Below is a small trained network, with its code and all its weights. Each question gives an input and a class and asks what happens when units are switched off, that is, made to give their printed mean instead of their output.

import numpy as np


def w(rows, s, z=0):
    codes = np.array(rows[::2]) - 128.0
    scale = np.full(codes.shape[1], s)
    scale[-1] = z or s
    return codes * scale


def f(y):
    return np.maximum(y, 0)


def log_softmax(a):
    a = a - a.max(-1, keepdims=True)
    return a - np.log(np.exp(a).sum(-1, keepdims=True))


def net(x, mask):
    res = np.array(x, float).reshape(1, 8) / 4 @ E
    y = f(res @ A[0][:, :-1].T + A[0][:, -1])
    res = res + np.where(mask, y, B[0][:, -1]) @ B[0][:, :-1]
    return log_softmax(res[-1] @ U[:, :-1].T + U[:, -1])


A, B = {}, {}
E = w([
[129,126,127],'x0',
[240,123,171],'x1',
[126,126,128],'x2',
[127,128,129],'x3',
[128,127,128],'x4',
[126,128,129],'x5',
[85,180,222],'x6',
[145,254,77],'x7',
],0.0063)
A[0] = w([
[71,121,117,86],'neuron 0',
[134,169,104,90],'neuron 1',
[113,114,152,135],'neuron 2',
[110,125,165,115],'neuron 3',
[130,110,138,110],'neuron 4',
[77,116,103,74],'neuron 5',
[212,125,162,64],'neuron 6',
[170,134,145,65],'neuron 7',
[140,160,101,90],'neuron 8',
[143,105,107,153],'neuron 9',
[145,96,72,56],'neuron 10',
[167,64,42,56],'neuron 11',
[71,120,107,75],'neuron 12',
[119,152,172,74],'neuron 13',
[116,80,139,80],'neuron 14',
[106,126,125,104],'neuron 15',
[124,95,134,81],'neuron 16',
[108,148,175,82],'neuron 17',
[62,122,113,79],'neuron 18',
[110,125,122,97],'neuron 19',
[129,33,189,40],'neuron 20',
[147,68,59,80],'neuron 21',
[139,182,100,74],'neuron 22',
[141,173,104,64],'neuron 23',
[88,120,110,85],'neuron 24',
[101,64,138,73],'neuron 25',
[205,118,170,72],'neuron 26',
[52,104,94,69],'neuron 27',
[181,124,149,67],'neuron 28',
[127,125,134,204],'neuron 29',
[88,70,128,102],'neuron 30',
[131,141,147,122],'neuron 31',
[80,117,105,77],'neuron 32',
[128,123,135,210],'neuron 33',
[90,146,253,88],'neuron 34',
[129,131,137,233],'neuron 35',
[95,168,203,69],'neuron 36',
[200,124,171,76],'neuron 37',
[128,124,139,254],'neuron 38',
[136,145,109,109],'neuron 39',
[127,130,137,172],'neuron 40',
[111,108,135,142],'neuron 41',
[142,187,101,82],'neuron 42',
[121,191,140,122],'neuron 43',
[117,100,142,68],'neuron 44',
],0.012,0.0072)
B[0] = w([
[92,149,113,149],'neuron 0',
[128,133,187,146],'neuron 1',
[131,106,145,153],'neuron 2',
[151,141,115,147],'neuron 3',
[128,125,146,137],'neuron 4',
[84,150,127,145],'neuron 5',
[43,163,119,156],'neuron 6',
[87,156,128,133],'neuron 7',
[133,129,181,142],'neuron 8',
[157,130,117,168],'neuron 9',
[175,175,116,146],'neuron 10',
[202,205,92,177],'neuron 11',
[83,151,119,147],'neuron 12',
[151,173,122,138],'neuron 13',
[123,124,180,149],'neuron 14',
[116,137,122,133],'neuron 15',
[128,122,164,137],'neuron 16',
[156,164,110,142],'neuron 17',
[83,155,110,152],'neuron 18',
[114,136,125,130],'neuron 19',
[131,105,252,179],'neuron 20',
[187,184,96,174],'neuron 21',
[134,136,206,150],'neuron 22',
[139,129,197,141],'neuron 23',
[95,144,126,141],'neuron 24',
[121,127,195,161],'neuron 25',
[47,158,122,158],'neuron 26',
[61,154,128,161],'neuron 27',
[78,160,125,140],'neuron 28',
[132,82,102,204],'neuron 29',
[137,119,187,170],'neuron 30',
[134,136,118,139],'neuron 31',
[88,150,126,144],'neuron 32',
[133,73,98,210],'neuron 33',
[199,206,93,188],'neuron 34',
[136,47,85,232],'neuron 35',
[179,187,96,159],'neuron 36',
[53,155,118,156],'neuron 37',
[138,30,73,254],'neuron 38',
[130,124,157,138],'neuron 39',
[132,108,114,171],'neuron 40',
[129,113,146,157],'neuron 41',
[129,141,209,155],'neuron 42',
[128,92,177,169],'neuron 43',
[131,119,167,132],'neuron 44',
],0.039,0.0072)
U = w([
[141,145,237,118],'0',
[201,244,91,105],'1',
[3,191,102,4],'2',
[136,104,110,217],'3',
[132,102,110,169],'4',
[132,106,109,164],'5',
[134,112,111,116],'6',
],0.0055,0.0029)

Each question gives the input, the list of numbers given to net, and the class t.
The units are the neurons (one row each of A and B). Each row of codes is followed by its name. A weight is (code - 128) times the scale printed after its matrix; where a second scale follows, it is the last column's (A, B and U).
mask holds one flag per neuron, in row order. A switched-off neuron (its flag False) gives its mean, the last column of its row in B, instead of its output. The means were averaged over made-up inputs and are rounded, as every weight is.
A unit's drop is (log p(t) with every unit on - log p(t) with that unit switched off) / (log p(t) with every unit on - log p(t) with every unit switched off).
The circuit of an input: a set's keep is (log p(t) with only the set's units on - log p(t) with every unit switched off) / (log p(t) with every unit on - log p(t) with every unit switched off). Starting from the 12 units with the biggest drops (on a tie, the unit counted first), units are removed one at a time, each time the one whose removal leaves the highest keep (on an exact tie, the one counted first), for as long as the keep stays at least 0.8.
circuit, biggest first: the units of the circuit, biggest drop first
most important unit: the unit with the biggest drop
top k neurons: the k neurons with the biggest drops, biggest first
drop of u: that unit's drop, to one decimal
input [-6,8,-8,5,-2,-4,-8,-5], class 1: top 3 neurons : (neuron 11; neuron 21; neuron 10)
input [3,4,6,3,6,-1,-5,-6], class 0: circuit, biggest first : (neuron 20)
input [0,8,8,-4,3,-6,-1,8], class 0: top 3 neurons : (neuron 42; neuron 22; neuron 23)
input [-3,8,0,-6,6,-5,-6,-2], class 2: circuit, biggest first : (neuron 6; neuron 26)
input [-4,-8,-6,4,-8,3,8,1], class 1: top 2 neurons : (neuron 34; neuron 36)
input [1,-7,1,-6,3,4,-7,-7], class 0: circuit, biggest first : (neuron 30; neuron 25)
input [6,6,-4,2,-2,4,2,8], class 0: circuit, biggest first : (neuron 42; neuron 22)
input [-5,-4,-6,-7,-6,8,-7,-8], class 0: circuit, biggest first : (neuron 20; neuron 25)
input [-7,4,4,7,0,7,7,8], class 0: top 2 neurons : (neuron 43; neuron 42)
input [-5,-4,4,4,-3,0,-6,6], class 0: top 2 neurons : (neuron 42; neuron 22)
input [6,6,1,6,6,3,1,6], class 0: top 4 neurons : (neuron 42; neuron 22; neuron 43; neuron 23)
input [3,1,-5,4,7,-1,7,6], class 1: top 3 neurons : (neuron 34; neuron 36; neuron 20)
input [3,-8,-7,-2,-6,8,-7,-3], class 2: top 2 neurons : (neuron 27; neuron 34)
input [-4,6,0,4,2,-8,0,4], class 2: most important unit : neuron 6
input [-7,1,3,3,6,-3,8,-3], class 1: drop of neuron 36 : 0.1
input [-6,-8,-1,-5,-7,-8,-4,-5], class 2: drop of neuron 27 : 0.2
input [0,4,0,0,7,2,7,-2], class 1: drop of neuron 36 : 0.2
